Here is a tiny trained network, its code and every weight. The questions are about switching its units off for an input and a target symbol, where a switched-off unit gives its printed mean instead of its output.

import numpy as np


def w(rows, s, z=0):
    codes = np.array(rows[::2]) - 128.0
    scale = np.full(codes.shape[1], s)
    scale[-1] = z or s
    return codes * scale


def norm(h):
    return h / np.sqrt((h * h).mean(-1, keepdims=True) + 1e-5)


def f(y):
    return y / 2 * (1 + np.tanh(0.7978845608 * (y + 0.044715 * y**3)))


def softmax(a):
    e = np.exp(a - a.max(-1, keepdims=True))
    return e / e.sum(-1, keepdims=True)


def log_softmax(a):
    a = a - a.max(-1, keepdims=True)
    return a - np.log(np.exp(a).sum(-1, keepdims=True))


def net(x, mask):
    ids = ['αβγηξπστφ'.index(c) for c in x.split()]
    T = len(ids)
    res = E[ids] + P[:T]
    u = 0
    for l in range(3):
        r = norm(res)
        for j in range(2):
            rows = slice(4 * j, 4 * j + 4)
            q, k, v = (r @ M[l][rows].T for M in (Q, K, V))
            z = softmax(np.where(np.tri(T) > 0, q @ k.T / 4**0.5, -1e9)) @ v
            o = O[l][rows]
            res = res + np.where(mask[u + j], z, o[:, -1]) @ o[:, :-1]
        u += 2
        y = f(norm(res) @ A[l][:, :-1].T + A[l][:, -1])
        res = res + np.where(mask[u : u + 4], y, B[l][:, -1]) @ B[l][:, :-1]
        u += 4
    return log_softmax(norm(res)[-1] @ U[:, :-1].T + U[:, -1])


Q, K, V, O, A, B = {}, {}, {}, {}, {}, {}
E = w([
[71,153,187,86,128,124],'α',
[66,165,184,82,167,159],'β',
[96,151,166,78,191,186],'γ',
[70,155,169,101,182,214],'η',
[89,111,192,103,57,73],'ξ',
[112,158,183,74,97,9],'π',
[7,205,160,143,154,133],'σ',
[108,17,158,143,25,145],'τ',
[253,96,137,66,170,121],'φ',
],0.005)
P = w([
[41,86,125,8,147,134],'0',
[141,184,210,98,79,180],'1',
[47,45,92,26,201,121],'2',
[132,142,212,117,114,153],'3',
[57,37,122,63,244,112],'4',
[108,120,232,105,151,149],'5',
[71,11,102,105,254,68],'6',
[134,127,101,115,95,120],'7',
[184,176,132,160,93,164],'8',
[138,205,107,65,31,188],'9',
[229,189,181,232,127,166],'10',
[152,112,224,185,161,126],'11',
[16,3,116,89,249,24],'12',
],0.0077)
Q[0] = w([
[153,127,137,141,97,167],'L0H1',
[154,141,192,186,147,120],'L0H1',
[196,195,148,253,106,144],'L0H1',
[218,184,142,143,114,136],'L0H1',
[151,100,71,210,158,112],'L0H2',
[140,181,154,141,72,151],'L0H2',
[104,128,96,158,159,97],'L0H2',
[52,46,176,77,185,107],'L0H2',
],0.022)
K[0] = w([
[121,152,114,84,130,129],'L0H1',
[147,175,96,133,90,146],'L0H1',
[144,160,4,95,74,129],'L0H1',
[90,137,67,81,90,158],'L0H1',
[111,124,181,49,124,155],'L0H2',
[142,124,75,132,110,131],'L0H2',
[98,110,158,115,129,137],'L0H2',
[144,91,203,196,177,103],'L0H2',
],0.028)
V[0] = w([
[83,52,158,150,56,170],'L0H1',
[68,215,123,149,131,57],'L0H1',
[192,123,176,27,164,95],'L0H1',
[53,170,128,173,172,173],'L0H1',
[246,112,139,23,136,87],'L0H2',
[111,251,134,123,188,31],'L0H2',
[133,56,131,172,49,107],'L0H2',
[36,156,107,133,76,97],'L0H2',
],0.017)
O[0] = w([
[88,132,146,194,129,196,196],'L0H1',
[139,70,153,40,145,160,131],'L0H1',
[177,92,164,153,36,75,245],'L0H1',
[115,165,132,64,175,186,169],'L0H1',
[129,174,183,135,131,5,157],'L0H2',
[108,54,145,2,68,91,123],'L0H2',
[138,123,202,188,150,159,82],'L0H2',
[95,67,115,92,156,170,141],'L0H2',
],0.013,0.012)
A[0] = w([
[174,210,188,118,3,173,67],'L0N1',
[150,185,154,123,108,58,241],'L0N2',
[72,11,110,148,220,52,4],'L0N3',
[132,128,202,191,86,179,133],'L0N4',
],0.023,0.0013)
B[0] = w([
[138,199,158,78,238,175,253],'L0N1',
[174,141,127,136,50,95,221],'L0N2',
[180,143,134,198,250,214,163],'L0N3',
[80,146,179,152,37,182,233],'L0N4',
],0.022,0.012)
Q[1] = w([
[180,94,95,31,147,93],'L1H1',
[103,185,107,14,76,144],'L1H1',
[122,42,120,249,129,83],'L1H1',
[195,117,179,115,124,206],'L1H1',
[77,164,83,133,170,137],'L1H2',
[180,121,78,86,214,155],'L1H2',
[221,117,181,194,40,134],'L1H2',
[206,182,163,67,113,94],'L1H2',
],0.019)
K[1] = w([
[207,97,57,28,174,69],'L1H1',
[116,106,60,42,98,199],'L1H1',
[143,117,213,192,59,55],'L1H1',
[230,67,135,115,164,240],'L1H1',
[73,132,71,118,202,90],'L1H2',
[162,28,116,56,251,159],'L1H2',
[213,160,135,211,73,206],'L1H2',
[237,135,126,89,123,78],'L1H2',
],0.016)
V[1] = w([
[86,166,198,103,107,103],'L1H1',
[181,110,64,119,156,170],'L1H1',
[96,130,176,110,148,109],'L1H1',
[40,78,130,246,148,2],'L1H1',
[211,102,66,152,118,137],'L1H2',
[217,97,101,82,181,117],'L1H2',
[162,149,124,48,187,147],'L1H2',
[133,94,135,149,110,117],'L1H2',
],0.0083)
O[1] = w([
[148,107,162,187,144,153,114],'L1H1',
[104,123,80,71,67,116,165],'L1H1',
[168,140,129,127,127,136,125],'L1H1',
[170,185,192,125,255,114,2],'L1H1',
[92,166,148,111,150,119,116],'L1H2',
[47,113,121,102,94,139,143],'L1H2',
[83,84,88,108,66,131,164],'L1H2',
[141,148,150,143,159,125,121],'L1H2',
],0.0083,0.0099)
A[1] = w([
[99,167,33,179,135,113,1],'L1N1',
[179,124,189,94,134,152,47],'L1N2',
[156,37,138,201,167,31,68],'L1N3',
[88,113,56,254,132,57,91],'L1N4',
],0.031,0.0045)
B[1] = w([
[70,151,71,157,127,93,150],'L1N1',
[105,120,135,133,121,91,255],'L1N2',
[73,53,124,119,162,159,182],'L1N3',
[93,144,145,3,113,130,157],'L1N4',
],0.048,0.0085)
Q[2] = w([
[48,150,135,163,4,119],'L2H1',
[95,146,121,133,159,123],'L2H1',
[89,142,124,164,46,129],'L2H1',
[122,142,120,155,118,149],'L2H1',
[73,160,43,108,139,192],'L2H2',
[213,189,29,138,147,146],'L2H2',
[132,177,109,101,102,72],'L2H2',
[33,155,64,158,155,73],'L2H2',
],0.023)
K[2] = w([
[5,182,221,139,164,121],'L2H1',
[147,124,109,99,83,142],'L2H1',
[33,158,214,168,161,107],'L2H1',
[56,138,161,183,145,102],'L2H1',
[95,96,19,69,108,130],'L2H2',
[171,211,16,203,89,141],'L2H2',
[113,243,128,99,112,95],'L2H2',
[31,154,104,165,179,84],'L2H2',
],0.018)
V[2] = w([
[207,131,88,127,130,169],'L2H1',
[181,93,80,144,66,150],'L2H1',
[93,113,128,121,98,109],'L2H1',
[66,141,160,158,123,153],'L2H1',
[140,133,152,111,110,155],'L2H2',
[77,113,163,64,183,123],'L2H2',
[90,208,184,71,202,169],'L2H2',
[121,153,103,250,49,126],'L2H2',
],0.011)
O[2] = w([
[70,175,133,163,179,82,26],'L2H1',
[118,150,149,180,207,76,39],'L2H1',
[162,126,143,138,140,119,173],'L2H1',
[142,48,130,111,86,105,253],'L2H1',
[131,111,135,147,91,110,148],'L2H2',
[143,49,135,219,102,129,224],'L2H2',
[84,111,182,241,176,28,117],'L2H2',
[137,182,92,1,146,103,33],'L2H2',
],0.0082,0.0059)
A[2] = w([
[176,43,89,132,226,152,4],'L2N1',
[238,186,109,213,38,136,170],'L2N2',
[117,177,5,185,104,112,14],'L2N3',
[179,195,174,139,157,108,171],'L2N4',
],0.026,0.0037)
B[2] = w([
[164,251,168,139,176,60,200],'L2N1',
[237,67,90,118,195,121,254],'L2N2',
[110,170,56,223,127,75,183],'L2N3',
[118,95,26,141,100,156,206],'L2N4',
],0.026,0.01)
U = w([
[159,235,203,153,202,66,162],'α',
[63,34,152,142,253,73,139],'β',
[57,161,22,198,124,90,197],'γ',
[103,175,93,28,249,175,132],'η',
[54,232,205,154,61,196,79],'ξ',
[120,142,216,109,40,7,125],'π',
[71,5,62,79,50,186,4],'σ',
[178,91,162,232,159,202,181],'τ',
[255,117,69,87,149,58,137],'φ',
],0.0069,0.0032)

Each question gives the input, a string of symbols that net reads in full, and the target symbol t.
The units are the heads (4 rows each of Q, K, V and O) and the neurons (one row each of A and B). Each row of codes is followed by its name. A weight is (code - 128) times the scale printed after its matrix; where a second scale follows, it is the last column's (O, A, B and U).
mask holds one flag per unit, layer by layer, with each layer's heads first. A switched-off unit (its flag False) gives its mean, the last column of its rows in O or B, instead of its output. The means were averaged over made-up inputs and are rounded, as every weight is.
A unit's drop is (log p(t) with every unit on - log p(t) with that unit switched off) / (log p(t) with every unit on - log p(t) with every unit switched off).
The circuit of an input: a set's keep is (log p(t) with only the set's units on - log p(t) with every unit switched off) / (log p(t) with every unit on - log p(t) with every unit switched off). Starting from the 12 units with the biggest drops (on a tie, the unit counted first), units are removed one at a time, each time the one whose removal leaves the highest keep (on an exact tie, the one counted first), for as long as the keep stays at least 0.8.
circuit, biggest first: the units of the circuit, biggest drop first
most important unit: the unit with the biggest drop
k most important neurons: the k neurons with the biggest drops, biggest first
k most important neurons of layer l: the k neurons of layer l with the biggest drops, biggest first
heads that matter: for each layer, one digit per head in row order, 1 if its drop is at least 0.15 and else 0, layers parted by /
input β ξ η α, target ξ: circuit, biggest first -> L0N4
input π α η η β η γ φ τ τ, target φ: heads that matter -> 01 / 00 / 00
input π η ξ σ σ η π β η σ β, target η: heads that matter -> 11 / 00 / 00
input ξ φ η η ξ η η α, target η: heads that matter -> 00 / 00 / 00
input σ γ α φ η π σ π β η γ, target γ: heads that matter -> 11 / 00 / 00
input η σ β ξ β β τ η γ τ β, target ξ: circuit, biggest first -> L0H1; L1N4; L0H2; L0N4
input π α σ β β η ξ β ξ α φ, target α: heads that matter -> 11 / 00 / 00
input τ ξ π η β π η γ, target π: heads that matter -> 10 / 00 / 00
input η γ ξ φ τ τ β τ ξ τ β, target ξ: circuit, biggest first -> L0H1; L0H2; L1N4; L0N4
input σ π γ ξ σ α φ π β π, target π: 3 most important neurons -> L2N2; L1N3; L2N4
input η η α φ η τ τ φ τ η σ ξ, target σ: heads that matter -> 11 / 10 / 10
input γ φ φ φ β σ η η, target σ: circuit, biggest first -> L0H1; L0N1
input γ π β η π β α β α π π, target β: heads that matter -> 11 / 00 / 00
input η α τ σ σ β ξ σ η π, target σ: circuit, biggest first -> L0H2
input ξ η β σ, target σ: heads that matter -> 01 / 00 / 00
input η α β β, target β: heads that matter -> 01 / 00 / 01
input π η η τ ξ, target ξ: circuit, biggest first -> L0H1; L0N4
input π η γ, target γ: 2 most important neurons -> L0N4; L2N3
input β α η σ ξ, target η: 2 most important neurons of layer 0 -> L0N4; L0N2
input ξ γ ξ β η η η η φ ξ β ξ ξ, target τ: heads that matter -> 01 / 00 / 00
input ξ β α ξ η β η α φ α α, target α: 2 most important neurons -> L0N3; L0N4
input β β η η σ τ γ σ α, target η: circuit, biggest first -> L0H1
input α φ σ ξ β α α ξ, target ξ: heads that matter -> 00 / 00 / 00
input φ η π τ γ β σ σ ξ α ξ, target α: 2 most important neurons -> L0N3; L2N1
input η τ π σ η π ξ α, target π: circuit, biggest first -> L0H1; L1N2
input α β η τ φ π ξ η α, target γ: 2 most important neurons -> L2N3; L1N1
input α α β τ π α τ β α β α β, target β: heads that matter -> 11 / 00 / 01
input ξ τ ξ β γ φ π, target π: most important unit -> L0N2
